[[ 14   3  15 -15   1   0   2   5  -6 -20 -14   3]
 [-11 -17  10  12   1  17   4  -6  -6   6   3  -2]
 [-10 -18 -30 -11   1 -17  -2  -2  26  15   3  -5]
 [-22   3 -11   8   1  -4   2  -1   2   8  25 -17]
 [ -5  11   8 -21  -6  14   2  -3  -6  -4   3  -2]]
->
[[ -5  11   8 -21  -6  14   2  -3  -6  -4   3  -2]
 [-22   3 -11   8   1  -4   2  -1   2   8  25 -17]
 [-10 -18 -30 -11   1 -17  -2  -2  26  15   3  -5]
 [-11 -17  10  12   1  17   4  -6  -6   6   3  -2]
 [ 14   3  15 -15   1   0   2   5  -6 -20 -14   3]]

[[ -2 -34  17  -6  20 -34 -19  27 -27]
 [  1 -35  -4   7  -9 -30  -8  28 -37]
 [ 20 -31 -33 -22  20   8 -39  26  -3]
 [ 23 -33 -10  27 -17  15  21  39  29]
 [-15 -14  -3 -32  24 -17  20   3   7]
 [-36  28  38  15 -31  34  16  32  -6]
 [ 22  15   3  -4  -6  -7  -6  29   7]
 [ -1  25  17  22 -29  20  32 -29 -37]]
->
[[ -1  25  17  22 -29  20  32 -29 -37]
 [ 22  15   3  -4  -6  -7  -6  29   7]
 [-36  28  38  15 -31  34  16  32  -6]
 [-15 -14  -3 -32  24 -17  20   3   7]
 [ 23 -33 -10  27 -17  15  21  39  29]
 [ 20 -31 -33 -22  20   8 -39  26  -3]
 [  1 -35  -4   7  -9 -30  -8  28 -37]
 [ -2 -34  17  -6  20 -34 -19  27 -27]]

[[  7   2  14]
 [ 22  14  13]
 [-12   2 -21]
 [  8  36 -31]
 [-10   8 -31]
 [  7  -7   3]
 [  3  -6  25]
 [ 30   6  -7]
 [-29 -23 -18]
 [-21   7 -19]
 [ 10   7  22]
 [-22   4 -15]]
->
[[-22   4 -15]
 [ 10   7  22]
 [-21   7 -19]
 [-29 -23 -18]
 [ 30   6  -7]
 [  3  -6  25]
 [  7  -7   3]
 [-10   8 -31]
 [  8  36 -31]
 [-12   2 -21]
 [ 22  14  13]
 [  7   2  14]]

[[ 16 -11  -9   1   4 -11  16   1  18  -6 -17 -18   0 -17  34 -10]
 [ 16 -10  -6   0   2 -16  18   0  24  -3 -14 -19   1 -18  36 -10]]
->
[[ 16 -10  -6   0   2 -16  18   0  24  -3 -14 -19   1 -18  36 -10]
 [ 16 -11  -9   1   4 -11  16   1  18  -6 -17 -18   0 -17  34 -10]]

[[ -6  -5]
 [ -6 -33]
 [ -4 -12]
 [ -6   1]
 [  0  10]
 [-11 -17]
 [  3  16]
 [ -3  -4]]
->
[[ -3  -4]
 [  3  16]
 [-11 -17]
 [  0  10]
 [ -6   1]
 [ -4 -12]
 [ -6 -33]
 [ -6  -5]]

[[ -1   0  -3  -5  -4]
 [ -5  -2 -24 -14   3]
 [  6  -9  11  -1  -1]
 [-12  -8  15  19  10]
 [ 12  24  -2  10   6]
 [ -3  10   6  18   9]
 [ -1   7 -38 -23  -1]]
->
[[ -1   7 -38 -23  -1]
 [ -3  10   6  18   9]
 [ 12  24  -2  10   6]
 [-12  -8  15  19  10]
 [  6  -9  11  -1  -1]
 [ -5  -2 -24 -14   3]
 [ -1   0  -3  -5  -4]]

[[-30  18   7]
 [  9  -5  15]
 [ -9  13  11]
 [ 16 -14   5]
 [ -7 -11  12]
 [-33   2  15]
 [  1   4   4]
 [-41  -4  15]
 [ -3   1 -27]
 [ 16  -9  15]
 [ -3 -39  15]
 [ -7  -9  21]]
->
[[ -7  -9  21]
 [ -3 -39  15]
 [ 16  -9  15]
 [ -3   1 -27]
 [-41  -4  15]
 [  1   4   4]
 [-33   2  15]
 [ -7 -11  12]
 [ 16 -14   5]
 [ -9  13  11]
 [  9  -5  15]
 [-30  18   7]]
---
[[ -4  18 -16   2]
 [ -7  16 -17   3]
 [  0 -22  37  12]
 [ -8  -3 -32 -17]]
->
[  2 -17 -22  -8]

[[ 40 -21  26  -1 -15]
 [-36  25  -5  15   6]]
->
[-15  15]

[[ -9 -32   2  24]
 [-37  -4 -10   5]]
->
[ 24 -10]

[[  5   2   1]
 [ 26 -30  19]
 [ 22 -31  22]
 [  7   1  -2]]
->
[  1 -30  22]

[[ 30   1  18  -9 -25]
 [  0   4  -3  -4  -1]
 [-17  22  -9 -35   2]]
->
[-25  -4  -9]

[[-10  30]
 [ 18 -25]
 [ -6  17]
 [-17  17]]
->
[30 18]
